The symbols move the units like this.
JQ ^ GZ
JQ ! FJ
JQ * SG
JQ & TT
JQ % NL
JQ $ GG
FZ ^ QL
FZ ! CZ
FZ * TB
FZ & ZD
FZ % MM
FZ $ LP
NZ ^ DS
NZ ! FR
NZ * MD
NZ & RL
NZ % FB
NZ $ DJ
BR ^ BD
BR ! FQ
BR * MQ
BR & RJ
BR % MZ
BR $ BN
QD ^ DH
QD ! RF
QD * FP
QD & TH
QD % LH
QD $ TD
SR ^ LM
SR ! HD
SR * JP
SR & JB
SR % BZ
SR $ LB
JM ^ TP
JM ! ZQ
JM * SR
JM & LM
JM % TZ
JM $ JF
FT ^ LG
FT ! RD
FT * MN
FT & CC
FT % JG
FT $ DT
MB ^ FM
MB ! FL
MB * GZ
MB & JH
MB % NC
MB $ RM
NL ^ FJ
NL ! JQ
NL * GT
NL & BG
NL % GG
NL $ RQ
TP ^ GT
TP ! HN
TP * LM
TP & JF
TP % ZQ
TP $ JM
TD ^ QD
TD ! LH
TD * MJ
TD & FP
TD % PP
TD $ TH
PM ^ CH
PM ! GB
PM * BR
PM & BD
PM % CJ
PM $ HL
JH ^ RM
JH ! RP
JH * GG
JH & JQ
JH % DZ
JH $ GZ
PF ^ MC
PF ! CT
PF * QR
PF & ZZ
PF % MS
PF $ ZS
BN ^ BR
BN ! MZ
BN * MH
BN & MQ
BN % SJ
BN $ RJ
ZD ^ LP
ZD ! DN
ZD * PF
ZD & MC
ZD % GF
ZD $ TB
ZG ^ GP
ZG ! DP
ZG * TD
ZG & QD
ZG % JD
ZG $ DH
BZ ^ HD
BZ ! SR
BZ * SC
BZ & ZC
BZ % LB
BZ $ QF
JB ^ LB
JB ! QF
JB * LT
JB & JN
JB % ZC
JB $ JP
PP ^ LH
PP ! TD
PP * MG
PP & ZR
PP % TH
PP $ DG
DG ^ PP
DG ! TH
DG * NG
DG & MG
DG % FP
DG $ ZR
SZ ^ GH
SZ ! NH
SZ * NZ
SZ & DS
SZ % NJ
SZ $ SM
DR ^ JG
DR ! DT
DR * DP
DR & ZT
DR % CC
DR $ GN
FQ ^ PR
FQ ! BD
FQ * LC
FQ & SJ
FQ % BR
FQ $ MZ
QF ^ BZ
QF ! LB
QF * JJ
QF & SC
QF % JB
QF $ ZC
GB ^ LT
GB ! CH
GB * FQ
GB & PR
GB % PM
GB $ CJ
LG ^ RG
LG ! NR
LG * CC
LG & DT
LG % RD
LG $ FT
RJ ^ BN
RJ ! SJ
RJ * CN
RJ & MH
RJ % LC
RJ $ MQ
PR ^ CJ
PR ! HL
PR * SJ
PR & MZ
PR % BD
PR $ FQ
LM ^ JF
LM ! FF
LM * JB
LM & LB
LM % HD
LM $ SR
BH ^ PN
BH ! RL
BH * RC
BH & BM
BH % MD
BH $ HG
FJ ^ DZ
FJ ! GZ
FJ * BG
FJ & RQ
FJ % JQ
FJ $ NL
CT ^ DM
CT ! MC
CT * PH
CT & HP
CT % PF
CT $ MS
LF ^ CQ
LF ! GL
LF * JZ
LF & ML
LF % CP
LF $ RN
TN ^ PQ
TN ! BM
TN * NR
TN & GJ
TN % RC
TN $ HZ
MG ^ ZR
MG ! MJ
MG * GL
MG & RH
MG % FS
MG $ NG
NF ^ NJ
NF ! SM
NF * PN
NF & FB
NF % DS
NF $ FR
HG ^ BH
HG ! MD
HG * PJ
HG & RC
HG % PQ
HG $ BM
CN ^ MH
CN ! TG
CN * SM
CN & SZ
CN % LJ
CN $ GH
HP ^ MS
HP ! ZS
HP * QH
HP & LZ
HP % ZZ
HP $ PH
RL ^ DJ
RL ! PN
RL * TN
RL & PQ
RL % BH
RL $ MD
NC ^ FL
NC ! MB
NC * FJ
NC & DZ
NC % RM
NC $ RP
ZT ^ GN
ZT ! MN
ZT * RF
ZT & JD
ZT % GP
ZT $ DP
LH ^ RF
LH ! QD
LH * ZR
LH & DG
LH % TD
LH $ PP
RM ^ MB
RM ! NC
RM * JQ
RM & GZ
RM % RP
RM $ JH
PH ^ HP
PH ! ZZ
PH * NT
PH & QH
PH % QR
PH $ LZ
GH ^ CN
GH ! LJ
GH * DS
GH & SM
GH % NH
GH $ SZ
DN ^ MM
DN ! LP
DN * CT
DN & DM
DN % ZD
DN $ GF
MN ^ CC
MN ! GN
MN * DH
MN & ZG
MN % ZT
MN $ GP
QH ^ LZ
QH ! TL
QH * NC
QH & FL
QH % SL
QH $ NT
DT ^ FT
DT ! JG
DT * GP
DT & MN
DT % DR
DT $ CC
JD ^ DP
JD ! ZG
JD * PP
JD & LH
JD % DH
JD $ RF
CZ ^ DL
CZ ! QL
CZ * GF
CZ & DN
CZ % FZ
CZ $ MM
MP ^ QZ
MP ! BC
MP * MM
MP & CZ
MP % CD
MP $ DL
RZ ^ CP
RZ ! RN
RZ * MP
RZ & QZ
RZ % ML
RZ $ QG
RC ^ BM
RC ! TN
RC * LG
RC & RG
RC % HZ
RC $ PJ
FB ^ FR
FB ! NZ
FB * HG
FB & BH
FB % DJ
FB $ PN
FF ^ TZ
FF ! JF
FF * QF
FF & BZ
FF % LM
FF $ HD
DP ^ ZT
DP ! GP
DP * LH
DP & RF
DP % ZG
DP $ JD
QG ^ RZ
QG ! ML
QG * DL
QG & MP
QG % JZ
QG $ QZ
GZ ^ JH
GZ ! DZ
GZ * TT
GZ & GG
GZ % FJ
GZ $ JQ
FP ^ TH
FP ! DG
FP * SB
FP & FS
FP % ZR
FP $ MJ
FL ^ NT
FL ! FM
FL * DZ
FL & RP
FL % MB
FL $ NC
HN ^ SG
HN ! GT
HN * FF
HN & TZ
HN % TP
HN $ ZQ
TZ ^ ZQ
TZ ! JM
TZ * BZ
TZ & HD
TZ % JF
TZ $ FF
SG ^ TT
SG ! BG
SG * TZ
SG & ZQ
SG % GT
SG $ HN
LT ^ JN
LT ! JJ
LT * PR
LT & CJ
LT % CH
LT $ GB
DM ^ GF
DM ! TB
DM * HP
DM & MS
DM % MC
DM $ CT
QR ^ ZZ
QR ! PH
QR * FM
QR & SL
QR % LZ
QR $ TL
MD ^ RL
MD ! BH
MD * HZ
MD & TN
MD % HG
MD $ PQ
SJ ^ MZ
SJ ! BN
SJ * TG
SJ & ZN
SJ % RJ
SJ $ LC
GN ^ DR
GN ! CC
GN * JD
GN & DP
GN % MN
GN $ ZT
DH ^ ZG
DH ! JD
DH * TH
DH & TD
DH % RF
DH $ QD
JZ ^ ML
JZ ! QG
JZ * QL
JZ & CD
JZ % QZ
JZ $ BC
CQ ^ SB
CQ ! RH
CQ * ML
CQ & RN
CQ % GL
CQ $ LF
GP ^ MN
GP ! ZT
GP * QD
GP & DH
GP % DP
GP $ ZG
BG ^ RQ
BG ! TT
BG * JM
BG & TP
BG % SG
BG $ GT
RG ^ PJ
RG ! GJ
RG * DT
RG & FT
RG % NR
RG $ LG
HL ^ PM
HL ! CJ
HL * BN
HL & BR
HL % PR
HL $ BD
ML ^ RN
ML ! RZ
ML * CD
ML & BC
ML % QG
ML $ JZ
RP ^ NC
RP ! RM
RP * NL
RP & FJ
RP % JH
RP $ DZ
RF ^ JD
RF ! DH
RF * DG
RF & PP
RF % QD
RF $ LH
RN ^ LF
RN ! CP
RN * BC
RN & JZ
RN % RZ
RN $ ML
BC ^ JZ
BC ! QZ
BC * FZ
BC & QL
BC % MP
BC $ CD
HZ ^ TN
HZ ! RC
HZ * RD
HZ & NR
HZ % PJ
HZ $ GJ
ZS ^ PF
ZS ! MS
ZS * TL
ZS & QR
ZS % HP
ZS $ ZZ
NR ^ GJ
NR ! RG
NR * DR
NR & JG
NR % LG
NR $ RD
DJ ^ NZ
DJ ! FB
DJ * PQ
DJ & MD
DJ % PN
DJ $ RL
LJ ^ TG
LJ ! CN
LJ * NF
LJ & NJ
LJ % GH
LJ $ NH
SC ^ ZC
SC ! JP
SC * PM
SC & CH
SC % JN
SC $ JJ
TT ^ GG
TT ! RQ
TT * ZQ
TT & HN
TT % BG
TT $ SG
MC ^ TB
MC ! DM
MC * ZZ
MC & ZS
MC % CT
MC $ PF
TG ^ ZN
TG ! MH
TG * NJ
TG & NH
TG % CN
TG $ LJ
MZ ^ FQ
MZ ! BR
MZ * ZN
MZ & LC
MZ % BN
MZ $ SJ
MS ^ CT
MS ! PF
MS * LZ
MS & PH
MS % ZS
MS $ HP
DL ^ MP
DL ! CD
DL * DN
DL & MM
DL % QL
DL $ CZ
FS ^ MJ
FS ! MG
FS * LF
FS & CQ
FS % NG
FS $ SB
QZ ^ QG
QZ ! JZ
QZ * CZ
QZ & DL
QZ % BC
QZ $ MP
JJ ^ SC
JJ ! JN
JJ * HL
JJ & PM
JJ % LT
JJ $ CH
CH ^ JJ
CH ! LT
CH * BD
CH & HL
CH % GB
CH $ PM
GJ ^ HZ
GJ ! PJ
GJ * JG
GJ & RD
GJ % RG
GJ $ NR
CC ^ DT
CC ! DR
CC * ZG
CC & GP
CC % GN
CC $ MN
SM ^ SZ
SM ! NJ
SM * DJ
SM & NZ
SM % NF
SM $ DS
QL ^ CD
QL ! DL
QL * ZD
QL & LP
QL % CZ
QL $ FZ
TH ^ TD
TH ! PP
TH * FS
TH & MJ
TH % DG
TH $ FP
GT ^ BG
GT ! SG
GT * JF
GT & JM
GT % HN
GT $ TP
GG ^ JQ
GG ! NL
GG * HN
GG & SG
GG % RQ
GG $ TT
RH ^ NG
RH ! SB
RH * RZ
RH & CP
RH % CQ
RH $ GL
RD ^ NR
RD ! LG
RD * GN
RD & DR
RD % FT
RD $ JG
CD ^ BC
CD ! MP
CD * LP
CD & FZ
CD % DL
CD $ QL
NH ^ LJ
NH ! GH
NH * FR
NH & NF
NH % SZ
NH $ NJ
LB ^ SR
LB ! BZ
LB * JN
LB & JP
LB % QF
LB $ JB
HD ^ FF
HD ! LM
HD * ZC
HD & QF
HD % SR
HD $ BZ
PJ ^ RC
PJ ! HZ
PJ * FT
PJ & LG
PJ % GJ
PJ $ RG
NJ ^ NH
NJ ! SZ
NJ * FB
NJ & FR
NJ % SM
NJ $ NF
NG ^ MG
NG ! FS
NG * CP
NG & GL
NG % SB
NG $ RH
JN ^ JP
JN ! SC
JN * CJ
JN & GB
JN % JJ
JN $ LT
JG ^ RD
JG ! FT
JG * ZT
JG & GN
JG % DT
JG $ DR
TL ^ QR
TL ! LZ
TL * MB
TL & FM
TL % QH
TL $ SL
DS ^ SM
DS ! NF
DS * RL
DS & DJ
DS % FR
DS $ NZ
MJ ^ FP
MJ ! ZR
MJ * CQ
MJ & SB
MJ % MG
MJ $ FS
ZQ ^ HN
ZQ ! TP
ZQ * HD
ZQ & FF
ZQ % JM
ZQ $ TZ
BD ^ HL
BD ! PR
BD * RJ
BD & BN
BD % FQ
BD $ BR
MQ ^ RJ
MQ ! LC
MQ * GH
MQ & CN
MQ % ZN
MQ $ MH
ZR ^ DG
ZR ! FP
ZR * RH
ZR & NG
ZR % MJ
ZR $ MG
TB ^ ZD
TB ! GF
TB * ZS
TB & PF
TB % DM
TB $ MC
LC ^ SJ
LC ! RJ
LC * LJ
LC & TG
LC % MQ
LC $ ZN
FM ^ SL
FM ! NT
FM * JH
FM & RM
FM % FL
FM $ MB
MM ^ CZ
MM ! FZ
MM * DM
MM & GF
MM % LP
MM $ DN
CJ ^ GB
CJ ! PM
CJ * MZ
CJ & FQ
CJ % HL
CJ $ PR
GL ^ RH
GL ! CQ
GL * QG
GL & RZ
GL % LF
GL $ CP
FR ^ NF
FR ! DS
FR * BH
FR & PN
FR % NZ
FR $ FB
GF ^ DN
GF ! ZD
GF * MS
GF & CT
GF % TB
GF $ DM
JP ^ JB
JP ! ZC
JP * GB
JP & LT
JP % SC
JP $ JN
RQ ^ NL
RQ ! GG
RQ * TP
RQ & GT
RQ % TT
RQ $ BG
NT ^ QH
NT ! SL
NT * RP
NT & NC
NT % FM
NT $ FL
ZZ ^ ZS
ZZ ! HP
ZZ * SL
ZZ & TL
ZZ % PH
ZZ $ QR
LP ^ FZ
LP ! MM
LP * MC
LP & TB
LP % DN
LP $ ZD
ZC ^ QF
ZC ! JB
ZC * CH
ZC & JJ
ZC % JP
ZC $ SC
CP ^ GL
CP ! LF
CP * QZ
CP & QG
CP % RN
CP $ RZ
MH ^ MQ
MH ! ZN
MH * SZ
MH & GH
MH % TG
MH $ CN
PQ ^ MD
PQ ! HG
PQ * GJ
PQ & HZ
PQ % BM
PQ $ TN
SB ^ FS
SB ! NG
SB * RN
SB & LF
SB % RH
SB $ CQ
SL ^ TL
SL ! QH
SL * RM
SL & MB
SL % NT
SL $ FM
JF ^ JM
JF ! TZ
JF * LB
JF & SR
JF % FF
JF $ LM
ZN ^ LC
ZN ! MQ
ZN * NH
ZN & LJ
ZN % MH
ZN $ TG
BM ^ HG
BM ! PQ
BM * RG
BM & PJ
BM % TN
BM $ RC
DZ ^ RP
DZ ! JH
DZ * RQ
DZ & NL
DZ % GZ
DZ $ FJ
PN ^ FB
PN ! DJ
PN * BM
PN & HG
PN % RL
PN $ BH
LZ ^ PH
LZ ! QR
LZ * FL
LZ & NT
LZ % TL
LZ $ QH

In the rows, 25 means zero.

The rows follow the links: the fewer symbols apart two units are, the more alike their rows tend to be.

Here are some units, each with a row of numbers. One shown again gets a slightly different row.
QG -> [ 43  22  19  31  34  20  26  22  36  15  28  17  31  17  18  20  29  16  23  28  15  19  16  21  26  25  32  33  25  23  17  25  16  27   2  36  36  32]
DN -> [ 30  28  16  25  24  27  23  14  26  21  24   6  22   2  27  21  22  31  16  11  29  28  14  17  16  26  12  18  20  23  30  14  23  22  15  37  29  29]
GP -> [ 42  25  23  27  29  25  13  31  28  34  19  28  26  33  16  23  38  21  29  40  28   8  22  25  26  19  35  29  39  24  22   7  13  19  22  25  33  32]
RZ -> [ 44  25  14  31  37  17  26  22  32  18  29  20  31  21  17  21  26  15  20  28  16  17  17  22  31  27  32  31  23  19  16  22  17  29   5  36  37  36]
MZ -> [ 16  21  41  19  22  23  28  35  25  25  20  31  32  27  27  19  34  23  34  27  21  25  37  30  25  31  40  34  34  33  22  41  32  27  30   8  14  10]
LM -> [  7  20  40  34  20  32  35  25  34  14  17  19  17  23  22  36  25  31  31  21  25  39  27  28  20  28  21  28  16  25  25  33  34  22  35  14  14  14]
CZ -> [ 33  21  22  29  22  29  25  16  35  18  26   7  25   1  26  20  29  29  19  15  23  29  13  15  18  24  18  24  26  29  27  21  21  21   6  36  31  27]
MS -> [ 32  44  17  22  33  17  22  16  29  12  16  13  26  19  18  26  11  22  18  15  31  26  21  29  15  25  16  26  11  15  18  19  19  28  27  30  36  33]
ZZ -> [ 34  44  24  23  32  15  25  18  36   8  17  15  29  25  16  27  14  20  22  16  29  30  23  31  14  23  19  31  11  18  15  28  16  27  25  27  38  31]
DH -> [ 43  19  28  33  24  30  13  32  37  33  19  23  25  33  21  26  43  22  27  35  27  19  18  25  25  17  31  32  38  26  26  14  11  14  18  26  29  36]
BZ -> [  4  20  35  34  18  35  34  22  24  19  18  22  17  24  27  32  22  33  31  17  26  40  28  27  25  28  16  24  17  27  28  35  35  23  37  15  10  16]
PQ -> [ 29  12  37  27  15  38  15  26  29  27  37  33  29  44  33  21  33  25  29  42  25  17  26  25  36  14  29  28  37  37  24  36  23  26  25  23  25  25]
MP -> [ 39  19  24  32  29  26  26  20  40  14  27  10  28   8  22  20  32  22  22  21  18  25  14  17  21  24  27  30  27  28  22  25  18  23   2  36  34  27]
NT -> [ 26  34  31  26  23  19  35  21  40  12  28  19  25  21  23  29  19  28  30  12  24  47  24  24  12  18  18  31  16  29  22  42  17  23  17  28  33  24]
FF -> [  8  21  41  33  22  30  35  26  36  12  16  19  17  23  22  37  25  30  33  22  25  37  26  28  19  28  23  30  17  25  23  33  33  22  34  14  16  12]
HN -> [ 12  31  34  25  32  14  36  30  36  11  17  23  19  20  12  40  18  24  33  26  23  28  29  29  15  33  31  30  14  16  18  22  32  27  35  18  26  11]
MM -> [ 31  24  19  27  22  29  24  15  31  21  25   6  23   1  27  20  25  31  17  12  26  30  14  15  16  24  14  21  24  26  30  18  22  22  11  38  30  27]
GF -> [ 30  33  13  23  26  25  22  13  24  21  21   9  22   6  25  22  17  29  14  10  31  27  16  20  16  26  10  17  17  20  28  12  23  24  21  36  31  30]
CQ -> [ 42  26   4  30  36  21  24  21  19  30  30  26  28  26  22  23  22  16  15  25  19  19  17  23  36  27  24  24  21  16  24  17  18  27  11  38  33  44]
RP -> [ 14  32  21  22  23  17  41  23  27  22  34  27  20  12  26  29  14  33  30   8  23  46  27  18  12  24  16  19  16  28  30  33  26  26  20  32  28  19]
ZR -> [ 39  17  12  34  22  34  20  22  23  39  31  23  22  29  30  26  33  24  16  21  25  32  14  20  34  20  16  20  28  23  35  18  16  16  14  35  24  47]
RH -> [ 40  26   5  31  34  23  24  21  18  31  32  26  27  27  24  22  22  16  15  24  19  21  17  23  37  25  22  22  20  17  26  16  18  25  12  38  31  45]
TG -> [ 12  16  34  13  13  30  21  34  17  38  27  29  27  23  39  23  35  29  21  25  29  26  32  25  28  31  30  20  35  30  37  27  38  22  36  16   9  16]
FB -> [ 26  23  33  17  23  29  12  30  24  26  28  32  31  48  30  27  26  18  20  44  29   9  29  34  38  25  33  27  30  22  21  26  29  30  40  18  23  25]
TN -> [ 27  10  34  28  14  39  17  25  25  31  38  34  27  40  35  19  33  29  29  41  25  18  25  22  36  14  26  25  39  40  27  34  22  26  23  26  24  24]
BH -> [ 28  17  39  23  20  34  14  28  31  23  32  32  31  48  31  24  31  21  25  46  26  13  27  30  37  19  33  30  34  30  21  34  25  28  31  20  25  26]
TD -> [ 41  16  25  35  19  36  17  28  35  35  24  21  23  31  27  27  43  24  23  28  26  30  15  22  29  16  22  28  35  27  32  18  12  12  14  28  25  41]
GL -> [ 43  28   6  31  37  19  24  21  21  27  30  25  29  27  20  22  23  15  16  26  18  18  18  24  35  28  26  25  20  16  21  17  18  28  10  38  34  42]
SZ -> [ 15  23  27  10  19  28  15  32  12  38  28  31  27  33  38  26  27  24  15  32  32  15  31  30  34  31  28  18  30  21  34  18  38  26  43  18  14  22]
TP -> [ 11  29  36  28  31  17  36  30  38  10  16  21  19  20  14  39  20  25  33  27  24  29  29  29  15  32  31  32  15  18  18  24  32  26  35  17  24  10]
LB -> [  4  21  33  33  19  34  34  21  20  21  19  24  16  25  27  31  19  34  30  17  26  39  29  28  25  29  16  22  16  27  28  35  36  23  38  15  10  17]
NJ -> [ 17  23  26  12  20  28  14  32  13  36  28  32  28  35  36  27  25  23  15  34  33  14  31  31  34  31  29  17  30  21  32  18  37  28  44  19  15  23]
RQ -> [ 10  36  20  19  34   9  39  29  25  18  24  28  19  13  16  36  11  27  30  21  23  28  30  25  14  32  27  22  12  16  23  17  32  30  32  27  31  13]

Each walk starts at a row. The symbols on each line, taken left to right, move it on to the next unit.
Each answer is a row, close to the row of the unit it stands for.
start [ 12  19  30  11  15  29  18  33  14  39  28  30  26  26  40  25  31  27  18  26  31  22  32  27  30  32  28  18  34  27  38  23  38  23  39  18  11  19]
$ $ $ & $
[ 28  20  36  20  22  31  13  30  29  23  31  33  32  49  30  26  29  18  23  46  28  11  28  32  38  22  34  29  31  26  20  31  28  29  35  19  25  25]
& % * ! ^
[ 27  11  32  28  14  40  18  24  23  33  39  35  27  37  35  18  33  29  29  39  24  19  25  20  34  14  24  22  40  40  29  33  23  26  23  28  25  25]
start [ 11  37  19  19  33   9  40  28  23  21  26  29  20  13  17  36  11  28  28  19  23  30  30  24  14  32  25  20  12  17  23  19  32  31  31  27  30  15]
& % ^ * % ^
[ 11  27  38  28  28  20  36  30  38   9  15  21  18  21  15  39  21  25  34  26  24  30  27  28  16  31  30  32  15  20  18  26  33  24  34  15  23  12]
& ! % $ $ ^
[  6  19  39  35  19  33  34  23  32  15  16  20  16  23  24  35  23  32  32  20  26  39  27  27  21  28  20  27  16  26  25  34  34  22  36  13  12  14]
start [ 18  22  41  20  24  21  29  34  24  25  18  32  32  28  25  19  33  22  35  27  21  24  37  31  26  31  40  34  32  31  21  41  33  28  31   8  16  11]
& * % % * ^ $
[ 21  25  29  12  23  27  13  31  17  30  27  32  30  43  33  28  24  19  17  40  31   9  30  33  36  29  32  23  28  19  26  20  33  29  44  19  20  26]
$ % * $
[ 28  11  36  27  15  39  17  25  27  29  38  33  28  42  34  20  34  27  29  41  24  19  25  24  36  15  27  25  38  38  26  36  23  27  24  25  24  24]
start [ 11  36  17  20  29  11  42  25  21  24  31  29  18  10  22  33  10  31  28  12  23  36  29  21  14  30  20  17  14  22  28  23  31  29  26  30  29  16]
% & * ! $ * ! &
[  3  21  30  33  20  35  34  20  17  23  19  26  17  26  27  29  18  33  29  16  26  39  29  28  27  29  15  21  16  26  28  35  36  25  39  16   9  18]
^ * ^ $ * & & &
[ 13  16  40  16  14  28  24  35  22  35  26  28  28  22  36  22  37  28  27  25  25  28  34  25  26  29  33  25  38  34  34  35  35  22  31  12  10  13]
start [ 11  35  25  21  34  10  38  30  29  14  20  27  19  16  13  38  14  25  31  24  24  26  30  27  15  33  30  26  13  14  20  18  32  30  34  23  29  12]
! ^ ! ^ ^ $ ^
[ 12  34  18  20  26  15  42  24  23  24  34  28  19  11  26  31  11  33  28  10  23  42  29  19  13  27  17  18  15  25  29  28  29  28  23  32  29  18]
^ ! % * % ! !
[ 11  36  17  18  31  10  41  26  21  23  29  29  18  11  21  34   9  29  28  15  23  34  29  22  14  31  21  18  13  20  26  21  31  30  28  30  29  16]
start [ 12  18  32  12  13  30  20  33  15  39  28  29  26  25  40  24  32  29  20  26  30  24  31  26  29  31  28  18  34  28  38  25  39  23  38  17  10  17]
* % ^ ^ % ^
[ 14  20  28  11  16  30  17  32  13  39  28  30  26  28  40  25  29  26  17  28  32  20  32  28  31  31  28  17  32  24  37  21  38  25  41  18  11  20]
^ ^ * ^ ^ ^ * $
[ 18  24  26  11  22  27  14  32  15  34  28  33  29  38  35  27  25  21  16  36  33  12  31  31  35  31  31  20  28  20  30  18  35  28  45  19  17  25]
start [ 30  35  13  22  28  24  21  13  24  20  20   9  23   8  25  23  15  28  14  11  31  26  16  22  15  27  12  18  16  19  27  13  23  24  22  36  32  31]
^ % & % * & $ &
[ 16  31  24  23  22  17  41  22  29  21  34  25  20  12  26  30  14  33  30   8  23  48  26  19  12  22  15  22  16  29  29  37  25  25  17  31  29  19]
! $ ^ ! & ^ !
[ 18  31  25  24  22  19  40  22  32  20  34  24  21  14  27  29  15  32  30   8  23  49  26  19  12  20  14  23  16  30  29  39  23  24  18  31  29  21]
start [ 13  31  26  23  31  19  32  26   7  25  16  36  28  33  21  19  16  23  31  23  22  21  38  35  31  34  31  27  20  23  18  35  34  34  40  12  15  17]
^ ^ ^ ! $ ^ & &
[ 14  31  27  22  32  18  32  27  10  24  15  36  30  33  21  19  18  22  33  25  22  21  39  35  31  34  33  29  22  24  17  37  34  34  38  11  17  16]
^ * % ! %
[ 18  24  38  20  26  18  29  34  21  24  17  33  33  30  23  18  31  21  34  27  20  23  38  32  26  32  41  35  31  31  18  41  32  29  32   7  15  10]
start [ 40  20  24  31  29  24  27  20  41  14  27  11  29  10  21  19  32  21  22  23  16  23  14  18  23  24  29  31  27  26  20  26  18  24   1  35  34  28]
! ^ ! ^ ^ $ ^
[ 43  27   8  30  39  18  26  21  23  24  29  25  29  25  20  21  22  14  18  27  16  18  18  25  34  27  28  26  20  17  20  19  18  28   9  38  35  40]
* * % * ! $ ^
[ 29  31  14  24  26  26  23  13  24  21  23   8  22   3  26  22  19  31  14  11  30  28  16  19  15  26  12  17  19  22  29  14  23  23  18  37  29  29]
